Below are the code and all the weights of a small trained network. Each question names an input and a target symbol and asks about switching units off, where a switched-off unit gives its printed mean instead of its output.

import numpy as np


def w(rows, s, z=0):
    codes = np.array(rows[::2]) - 128.0
    scale = np.full(codes.shape[1], s)
    scale[-1] = z or s
    return codes * scale


def f(y):
    return np.maximum(y, 0)


def softmax(a):
    e = np.exp(a - a.max(-1, keepdims=True))
    return e / e.sum(-1, keepdims=True)


def log_softmax(a):
    a = a - a.max(-1, keepdims=True)
    return a - np.log(np.exp(a).sum(-1, keepdims=True))


def net(x, mask):
    ids = ['αβγδεηθλμπστφψω'.index(c) for c in x.split()]
    T = len(ids)
    res = E[ids] + P[:T]
    r = res
    for j in range(2):
        rows = slice(2 * j, 2 * j + 2)
        q, k, v = (r @ M[0][rows].T for M in (Q, K, V))
        z = softmax(np.where(np.tri(T) > 0, q @ k.T / 2**0.5, -1e9)) @ v
        o = O[0][rows]
        res = res + np.where(mask[j], z, o[:, -1]) @ o[:, :-1]
    y = f(res @ A[0][:, :-1].T + A[0][:, -1])
    res = res + np.where(mask[2:10], y, B[0][:, -1]) @ B[0][:, :-1]
    return log_softmax(res[-1] @ U[:, :-1].T + U[:, -1])


Q, K, V, O, A, B = {}, {}, {}, {}, {}, {}
E = w([
[127,79,164,162],'α',
[190,148,120,151],'β',
[130,129,196,180],'γ',
[83,34,132,84],'δ',
[70,122,178,109],'ε',
[68,142,109,104],'η',
[126,77,79,140],'θ',
[93,98,203,154],'λ',
[89,142,174,141],'μ',
[121,166,71,188],'π',
[97,200,75,101],'σ',
[191,99,253,108],'τ',
[188,177,189,134],'φ',
[113,168,176,115],'ψ',
[178,163,122,156],'ω',
],0.026)
P = w([
[120,136,107,167],'0',
[142,119,120,126],'1',
[151,116,114,107],'2',
[178,103,116,70],'3',
[145,116,100,113],'4',
[193,95,116,44],'5',
[168,108,107,68],'6',
[217,88,124,2],'7',
[162,111,105,72],'8',
],0.0071)
Q[0] = w([
[105,29,184,161],'head 0',
[112,134,58,5],'head 0',
[93,122,150,218],'head 1',
[197,83,84,139],'head 1',
],0.021)
K[0] = w([
[234,124,43,44],'head 0',
[58,5,145,130],'head 0',
[63,103,138,212],'head 1',
[206,81,92,131],'head 1',
],0.02)
V[0] = w([
[173,165,129,74],'head 0',
[69,125,163,149],'head 0',
[158,112,78,3],'head 1',
[237,145,108,6],'head 1',
],0.0046)
O[0] = w([
[142,160,129,121,98],'head 0',
[85,155,164,184,217],'head 0',
[57,146,131,241,202],'head 1',
[37,178,76,253,250],'head 1',
],0.004,0.0015)
A[0] = w([
[32,119,60,79,131],'neuron 0',
[207,92,149,154,243],'neuron 1',
[154,251,140,97,27],'neuron 2',
[156,90,89,167,1],'neuron 3',
[188,120,192,189,163],'neuron 4',
[177,204,31,139,52],'neuron 5',
[110,169,201,159,72],'neuron 6',
[135,28,169,206,55],'neuron 7',
],0.014,0.0034)
B[0] = w([
[199,221,120,123,254],'neuron 0',
[145,157,92,194,194],'neuron 1',
[111,44,12,98,224],'neuron 2',
[125,95,47,96,136],'neuron 3',
[102,212,109,187,209],'neuron 4',
[191,87,245,111,224],'neuron 5',
[52,146,177,100,189],'neuron 6',
[60,5,136,96,197],'neuron 7',
],0.017,0.0097)
U = w([
[155,100,40,138,71],'α',
[191,124,117,199,157],'β',
[177,92,217,141,79],'γ',
[135,67,151,65,119],'δ',
[116,188,250,55,122],'ε',
[138,212,111,106,135],'η',
[137,119,134,123,254],'θ',
[141,123,129,133,129],'λ',
[147,127,128,130,99],'μ',
[110,85,210,124,37],'π',
[193,145,124,89,166],'σ',
[124,161,150,177,162],'τ',
[130,168,37,150,85],'φ',
[142,65,116,171,101],'ψ',
[76,160,72,72,117],'ω',
],0.011,0.0042)

Each question gives the input, a string of symbols that net reads in full, and the target symbol t.
The units are the heads (2 rows each of Q, K, V and O) and the neurons (one row each of A and B). Each row of codes is followed by its name. A weight is (code - 128) times the scale printed after its matrix; where a second scale follows, it is the last column's (O, A, B and U).
mask holds one flag per unit, heads first, then neurons. A switched-off unit (its flag False) gives its mean, the last column of its rows in O or B, instead of its output. The means were averaged over made-up inputs and are rounded, as every weight is.
A unit's drop is (log p(t) with every unit on - log p(t) with that unit switched off) / (log p(t) with every unit on - log p(t) with every unit switched off).
The circuit of an input: a set's keep is (log p(t) with only the set's units on - log p(t) with every unit switched off) / (log p(t) with every unit on - log p(t) with every unit switched off). Starting from all 10 units, units are removed one at a time, each time the one whose removal leaves the highest keep (on an exact tie, the one counted first), for as long as the keep stays at least 0.8.
units of the circuit, in order: the units of the circuit, biggest drop first
k most important neurons: the k neurons with the biggest drops, biggest first
which heads matter: for each layer, one digit per head in row order, 1 if its drop is at least 0.15 and else 0, layers parted by /
drop when u is switched off: that unit's drop, to one decimal
input τ δ ε δ σ ψ σ σ α, target ψ: which heads matter	00
input σ ε λ τ π β τ φ β, target β: most important neuron	neuron 5
input ε σ μ α σ η, target η: units of the circuit, in order	neuron 0; neuron 5; neuron 2
input ψ τ π σ μ, target ε: 2 most important neurons	neuron 2; neuron 1
input η δ ψ η ω, target β: 4 most important neurons	neuron 5; neuron 1; neuron 7; neuron 6
input δ ω η τ δ τ α β, target β: 2 most important neurons	neuron 1; neuron 5
input η τ σ η λ φ γ, target τ: 2 most important neurons	neuron 4; neuron 2
input ω σ π μ λ ω ω γ ε, target ε: 4 most important neurons	neuron 2; neuron 1; neuron 4; neuron 7
input δ γ ψ φ δ σ α, target ψ: 4 most important neurons	neuron 7; neuron 0; neuron 1; neuron 5
input σ ω ω σ σ, target σ: 2 most important neurons	neuron 5; neuron 2
input σ τ θ γ, target τ: drop when neuron 4 is switched off	0.8
input δ σ γ μ, target ε: drop when neuron 7 is switched off	0.2
input β π π, target γ: drop when neuron 5 is switched off	0.7
